Look-ups in named tables: a row name and a column name give one cell, copied from the table.

deze:
	vur	sosera	suz	mov	bupo	vad
saf	20856	52834	29813	75837	53830	26726
kidem	20860	34004	66663	63312	23437	10327
fega	20899	51709	62602	9842	29733	2897

What is the sosera of kidem in deze?
34004
What is the sosera of fega in deze?
51709
What is the suz of kidem in deze?
66663
What is the vad of saf in deze?
26726
What is the mov of fega in deze?
9842
What is the bupo of saf in deze?
53830
What is the vur of kidem in deze?
20860
What is the vad of kidem in deze?
10327
What is the bupo of fega in deze?
29733
What is the mov of saf in deze?
75837
What is the vad of fega in deze?
2897
What is the suz of saf in deze?
29813
What is the bupo of kidem in deze?
23437
What is the sosera of saf in deze?
52834
What is the mov of kidem in deze?
63312
Which row has the largest vad? saf

terem =
,lup,zet,nen,ked,bap,vuzira
zade,66,120,116,63,99,95
vop,95,105,137,144,147,71
pev,108,57,115,112,138,120
tuz,54,75,132,101,177,186
mun,129,87,143,138,119,80
mef,123,96,132,123,112,84
potemak,67,211,49,169,100,62
pafofas,75,116,60,77,93,93
fop,88,87,91,123,94,93
biz,72,125,65,157,157,148
gor,143,79,116,60,84,115
lugebe,113,37,112,66,58,69

What is the lup of mef in terem? 123
What is the ked of zade in terem? 63
What is the nen of pev in terem? 115
What is the bap of vop in terem? 147
What is the ked of tuz in terem? 101
What is the bap of zade in terem? 99
What is the lup of fop in terem? 88
What is the zet of mun in terem? 87
Row with the largest zet: potemak

supok:
         zokopam  tovu   vis  ropina   bov  febelo  bamar
gozutim     6286  1478  4923    8148  2245    3285   5471
fopa        4458  4469  4214    2896  5768    7828   1418
sav         3601  4645  8986    4746  5613    5526   2470
fes         5746  4097  8535    5740  5100    5634   6046

sav, vis -> 8986
fes, vis -> 8535
fes, febelo -> 5634
sav, zokopam -> 3601
fes, bov -> 5100
fes, bamar -> 6046
fopa, febelo -> 7828
gozutim, tovu -> 1478
gozutim, bamar -> 5471
Row with the largest febelo: fopa

rane:
         fek  fopul  zaf
nibeg     93    195  113
taru     177    194  187
leniz    215     75  203
divibu   196    127  211
bos      179    137  181
zeguvud  174    110  232
vub       42     92  241
kotu     183    152  210
vas      207    168  160
dos       93    144  174
fet      189    223  123
pamoz    213    174  175
nisami   249    178  144

What is the zaf of leniz in rane? 203
What is the fopul of kotu in rane? 152
What is the fopul of divibu in rane? 127
What is the zaf of vas in rane? 160
What is the zaf of kotu in rane? 210
What is the zaf of taru in rane? 187
What is the zaf of nisami in rane? 144
What is the fopul of taru in rane? 194
What is the fek of divibu in rane? 196
What is the fopul of vas in rane? 168
What is the fek of nibeg in rane? 93
What is the zaf of bos in rane? 181
What is the fek of fet in rane? 189
What is the fek of leniz in rane? 215
What is the fopul of zeguvud in rane? 110
What is the fopul of dos in rane? 144
What is the fek of dos in rane? 93
What is the fopul of vub in rane? 92
What is the zaf of vub in rane? 241
Row with the largest fopul: fet

vogebi =
|  | zanivol | dotako |
|---|---|---|
| bavo | 51.217 | 23.275 |
| mig | 41.903 | 38.257 |
| gugu | 44.737 | 50.405 |
| numanez | 52.228 | 55.062 |
| rififo | 80.171 | 10.116 |
| pobu | 46.560 | 30.766 |
| saze | 73.691 | 37.246 |
| kuf | 61.542 | 40.080 |
| ped | 58.708 | 27.932 |
| nak | 36.235 | 13.961 |
| pomomev | 46.560 | 30.766 |
| puzu | 66.199 | 32.589 |

dotako of numanez = 55.062
dotako of ped = 27.932
dotako of pobu = 30.766
dotako of puzu = 32.589
dotako of gugu = 50.405
dotako of saze = 37.246
dotako of kuf = 40.080
zanivol of saze = 73.691
zanivol of mig = 41.903
zanivol of rififo = 80.171
zanivol of pomomev = 46.560
zanivol of pobu = 46.560
Row with the largest dotako: numanez

Table mipa
,ketu,dek,toba,gan,refel,nivafi,kop,lezura
disu,0.50,0.71,0.53,0.33,0.44,0.26,0.57,0.41
nulonu,0.45,0.36,0.48,0.25,0.39,0.27,0.50,0.31
nitug,0.56,0.78,0.50,0.27,0.54,0.38,0.49,0.68
zag,0.52,0.23,0.43,0.45,0.53,0.36,0.60,0.70
tiguk,0.36,0.76,0.50,0.51,0.47,0.33,0.58,0.34
som,0.44,0.38,0.44,0.43,0.48,0.64,0.53,0.28
zurise,0.51,0.53,0.48,0.31,0.45,0.58,0.21,0.31
forafi,0.42,0.36,0.47,0.42,0.34,0.66,0.53,0.59
pap,0.50,0.63,0.44,0.47,0.57,0.45,0.59,0.57
kab,0.44,0.68,0.41,0.46,0.43,0.52,0.55,0.39
dolo,0.47,0.56,0.46,0.49,0.52,0.44,0.26,0.37
ber,0.51,0.51,0.55,0.34,0.54,0.50,0.61,0.51

What is the nivafi of zag in mipa? 0.36
What is the kop of forafi in mipa? 0.53
What is the kop of zurise in mipa? 0.21
What is the toba of tiguk in mipa? 0.50
What is the lezura of nulonu in mipa? 0.31
What is the ketu of som in mipa? 0.44
What is the lezura of zurise in mipa? 0.31
What is the gan of tiguk in mipa? 0.51
What is the refel of zurise in mipa? 0.45
What is the nivafi of nulonu in mipa? 0.27
What is the toba of forafi in mipa? 0.47
What is the kop of zag in mipa? 0.60
Which row has the largest lezura? zag

